Below is a small trained network, with its code and all its weights. Each question gives an input and a class and asks what happens when units are switched off, that is, made to give their printed mean instead of their output.

import numpy as np


def w(rows, s, z=0):
    codes = np.array(rows[::2]) - 128.0
    scale = np.full(codes.shape[1], s)
    scale[-1] = z or s
    return codes * scale


def norm(h):
    return h / np.sqrt((h * h).mean(-1, keepdims=True) + 1e-5)


def f(y):
    return np.maximum(y, 0)


def log_softmax(a):
    a = a - a.max(-1, keepdims=True)
    return a - np.log(np.exp(a).sum(-1, keepdims=True))


def net(x, mask):
    res = np.array(x, float).reshape(1, 7) / 4 @ E
    u = 0
    for l in range(4):
        y = f(norm(res) @ A[l][:, :-1].T + A[l][:, -1])
        res = res + np.where(mask[u : u + 7], y, B[l][:, -1]) @ B[l][:, :-1]
        u += 7
    return log_softmax(norm(res)[-1] @ U[:, :-1].T + U[:, -1])


A, B = {}, {}
E = w([
[184,149,111,4],'x0',
[71,156,171,116],'x1',
[144,126,111,136],'x2',
[142,121,126,136],'x3',
[160,113,110,142],'x4',
[175,253,215,164],'x5',
[107,203,26,145],'x6',
],0.0047)
A[0] = w([
[212,222,191,190,57],'0.n1',
[171,105,119,39,19],'0.n2',
[178,33,254,118,105],'0.n3',
[110,141,141,28,110],'0.n4',
[134,200,173,117,50],'0.n5',
[102,125,129,211,37],'0.n6',
[65,106,179,201,1],'0.n7',
],0.0087,0.0036)
B[0] = w([
[39,47,127,32,253],'0.n1',
[189,153,199,66,185],'0.n2',
[33,253,46,141,242],'0.n3',
[217,135,164,143,207],'0.n4',
[125,43,193,86,190],'0.n5',
[208,131,146,124,180],'0.n6',
[193,52,123,170,182],'0.n7',
],0.0075,0.0043)
A[1] = w([
[141,66,167,230,56],'1.n1',
[209,51,103,147,91],'1.n2',
[49,246,69,126,204],'1.n3',
[61,13,116,205,187],'1.n4',
[155,2,102,84,187],'1.n5',
[78,42,30,71,255],'1.n6',
[51,49,159,90,193],'1.n7',
],0.0087,0.0028)
B[1] = w([
[234,158,132,41,172],'1.n1',
[93,126,203,147,170],'1.n2',
[91,204,51,239,218],'1.n3',
[211,164,187,2,237],'1.n4',
[56,106,213,113,220],'1.n5',
[15,155,176,158,255],'1.n6',
[47,184,121,142,228],'1.n7',
],0.0076,0.0067)
A[2] = w([
[178,24,212,227,1],'2.n1',
[139,84,162,170,82],'2.n2',
[161,20,144,74,163],'2.n3',
[239,81,36,190,101],'2.n4',
[205,110,184,121,92],'2.n5',
[255,58,2,211,43],'2.n6',
[96,210,33,187,171],'2.n7',
],0.0081,0.0074)
B[2] = w([
[55,222,254,48,128],'2.n1',
[106,182,164,73,128],'2.n2',
[184,212,247,129,181],'2.n3',
[69,165,116,204,132],'2.n4',
[142,169,231,123,163],'2.n5',
[19,247,215,167,129],'2.n6',
[108,190,113,247,254],'2.n7',
],0.0082,0.0055)
A[3] = w([
[82,45,40,155,5],'3.n1',
[212,10,133,145,97],'3.n2',
[194,100,46,163,26],'3.n3',
[174,100,59,78,2],'3.n4',
[104,30,65,176,7],'3.n5',
[147,70,154,104,90],'3.n6',
[101,83,156,131,104],'3.n7',
],0.011,0.0073)
B[3] = w([
[70,225,180,17,128],'3.n1',
[93,240,148,104,132],'3.n2',
[50,206,190,154,128],'3.n3',
[58,183,118,183,128],'3.n4',
[237,209,178,6,128],'3.n5',
[148,119,170,103,161],'3.n6',
[98,138,158,120,245],'3.n7',
],0.011,0.0011)
U = w([
[134,145,169,174,252],'0',
[30,77,143,106,136],'1',
[103,159,19,225,28],'2',
[113,113,177,148,131],'3',
[255,105,154,49,23],'4',
],0.0086,0.0033)

Each question gives the input, the list of numbers given to net, and the class t.
The units are the neurons (one row each of A and B). Each row of codes is followed by its name. A weight is (code - 128) times the scale printed after its matrix; where a second scale follows, it is the last column's (A, B and U).
mask holds one flag per neuron, layer by layer. A switched-off neuron (its flag False) gives its mean, the last column of its row in B, instead of its output. The means were averaged over made-up inputs and are rounded, as every weight is.
A unit's drop is (log p(t) with every unit on - log p(t) with that unit switched off) / (log p(t) with every unit on - log p(t) with every unit switched off).
The circuit of an input: a set's keep is (log p(t) with only the set's units on - log p(t) with every unit switched off) / (log p(t) with every unit on - log p(t) with every unit switched off). Starting from the 12 units with the biggest drops (on a tie, the unit counted first), units are removed one at a time, each time the one whose removal leaves the highest keep (on an exact tie, the one counted first), for as long as the keep stays at least 0.8.
circuit, biggest first: the units of the circuit, biggest drop first
unit that matters most: the unit with the biggest drop
top k neurons: the k neurons with the biggest drops, biggest first
k most important neurons of layer l: the k neurons of layer l with the biggest drops, biggest first
drop when u is switched off: that unit's drop, to one decimal
input [8,7,-1,1,2,1,-5], class 4: circuit, biggest first	0.n4; 1.n6
input [8,5,6,7,3,-2,-8], class 2: unit that matters most	0.n3
input [2,3,7,0,-4,0,-4], class 2: circuit, biggest first	0.n3; 1.n3
input [6,1,-2,0,-3,2,-8], class 2: top 3 neurons	0.n3; 1.n3; 1.n4
input [-8,6,3,-6,-2,1,6], class 4: top 2 neurons	0.n3; 0.n7
input [6,6,-1,0,2,0,-7], class 2: top 2 neurons	0.n3; 1.n3
input [-7,2,4,-2,6,0,5], class 4: circuit, biggest first	0.n3; 1.n4; 1.n1
input [-7,-6,5,6,-1,-1,2], class 4: top 2 neurons	0.n3; 1.n1
input [-7,2,-3,2,2,5,1], class 4: top 2 neurons	1.n4; 1.n1
input [5,3,-1,1,3,-5,-8], class 2: top 2 neurons	0.n3; 0.n1
input [-8,-1,-6,-5,-2,2,-5], class 4: 2 most important neurons of layer 0	0.n7; 0.n6
input [-6,1,8,-5,6,5,-6], class 2: top 3 neurons	0.n3; 0.n4; 1.n3
input [1,5,-6,3,1,7,-1], class 1: top 2 neurons	0.n1; 0.n5
input [0,3,0,-4,6,-1,7], class 2: unit that matters most	0.n1
input [-7,-6,-5,4,-1,6,3], class 4: 3 most important neurons of layer 1	1.n4; 1.n1; 1.n3
input [8,1,8,2,2,-2,-5], class 4: top 2 neurons	0.n2; 0.n4
input [6,5,6,-4,0,0,-6], class 2: top 3 neurons	0.n3; 1.n4; 1.n3
input [2,-2,6,7,-1,0,-8], class 2: drop when 0.n3 is switched off	1.1
input [2,-6,6,4,-8,1,-7], class 2: drop when 0.n3 is switched off	1.2
input [3,3,3,-3,4,6,-1], class 1: top neuron	0.n1
input [-7,5,-5,6,0,1,0], class 4: drop when 1.n4 is switched off	0.1
input [-8,1,7,-7,-4,0,3], class 4: drop when 1.n2 is switched off	0.0
input [-7,-7,-1,-1,-5,2,-8], class 2: top 2 neurons	0.n3; 1.n3
